Below are the code and all the weights of a small trained network. Each question names an input and a class and asks about switching units off, where a switched-off unit gives its printed mean instead of its output.

import numpy as np


def w(rows, s, z=0):
    codes = np.array(rows[::2]) - 128.0
    scale = np.full(codes.shape[1], s)
    scale[-1] = z or s
    return codes * scale


def norm(h):
    return h / np.sqrt((h * h).mean(-1, keepdims=True) + 1e-5)


def f(y):
    return y / 2 * (1 + np.tanh(0.7978845608 * (y + 0.044715 * y**3)))


def log_softmax(a):
    a = a - a.max(-1, keepdims=True)
    return a - np.log(np.exp(a).sum(-1, keepdims=True))


def net(x, mask):
    res = np.array(x, float).reshape(1, 4) / 4 @ E
    u = 0
    for l in range(2):
        y = f(norm(res) @ A[l][:, :-1].T + A[l][:, -1])
        res = res + np.where(mask[u : u + 4], y, B[l][:, -1]) @ B[l][:, :-1]
        u += 4
    return log_softmax(norm(res)[-1] @ U[:, :-1].T + U[:, -1])


A, B = {}, {}
E = w([
[122,227,54,222,128,153],'x0',
[173,33,108,205,27,161],'x1',
[226,118,179,128,55,153],'x2',
[47,156,254,121,109,209],'x3',
],0.0043)
A[0] = w([
[162,254,218,56,159,151,150],'L0N1',
[171,112,60,73,181,33,177],'L0N2',
[108,236,99,130,205,114,249],'L0N3',
[132,124,198,132,102,138,89],'L0N4',
],0.0086,0.0021)
B[0] = w([
[39,78,101,170,110,45,238],'L0N1',
[112,71,149,65,135,87,254],'L0N2',
[88,100,115,78,114,2,248],'L0N3',
[81,133,43,145,170,132,167],'L0N4',
],0.0091,0.0052)
A[1] = w([
[187,137,110,149,108,104,139],'L1N1',
[204,40,106,16,158,68,235],'L1N2',
[3,59,217,113,142,192,247],'L1N3',
[168,157,113,160,100,141,67],'L1N4',
],0.011,0.0011)
B[1] = w([
[85,124,168,106,186,182,140],'L1N1',
[44,158,68,161,148,18,252],'L1N2',
[107,171,75,122,140,2,208],'L1N3',
[150,140,179,81,156,160,136],'L1N4',
],0.0087,0.012)
U = w([
[81,148,75,104,120,16,255],'0',
[185,166,155,138,113,254,1],'1',
],0.0069,0.002)

Each question gives the input, the list of numbers given to net, and the class t.
The units are the neurons (one row each of A and B). Each row of codes is followed by its name. A weight is (code - 128) times the scale printed after its matrix; where a second scale follows, it is the last column's (A, B and U).
mask holds one flag per neuron, layer by layer. A switched-off neuron (its flag False) gives its mean, the last column of its row in B, instead of its output. The means were averaged over made-up inputs and are rounded, as every weight is.
A unit's drop is (log p(t) with every unit on - log p(t) with that unit switched off) / (log p(t) with every unit on - log p(t) with every unit switched off).
most important unit: the unit with the biggest drop
top k neurons: the k neurons with the biggest drops, biggest first
top k neurons in layer l: the k neurons of layer l with the biggest drops, biggest first
drop of u: that unit's drop, to one decimal
input [3,7,-3,2], class 1: top 4 neurons -> [L0N2 L1N2 L0N1 L0N3]
input [3,8,5,-6], class 1: top 3 neurons in layer 0 -> [L0N3 L0N2 L0N1]
input [-3,8,7,1], class 1: most important unit -> L0N2
input [8,7,-3,-5], class 1: top 3 neurons -> [L1N2 L1N3 L0N3]
input [4,6,2,3], class 1: top 2 neurons -> [L1N2 L0N1]
input [-3,7,8,1], class 1: top 3 neurons in layer 0 -> [L0N2 L0N3 L0N1]
input [8,2,4,-3], class 1: top 2 neurons -> [L1N2 L0N2]
input [-1,7,5,0], class 1: top 3 neurons -> [L0N2 L0N3 L1N2]
input [8,4,1,-4], class 1: top 4 neurons -> [L1N2 L0N2 L1N3 L0N1]
input [6,8,5,8], class 1: drop of L0N2 -> 0.3
input [6,1,4,-1], class 1: drop of L1N3 -> 0.1
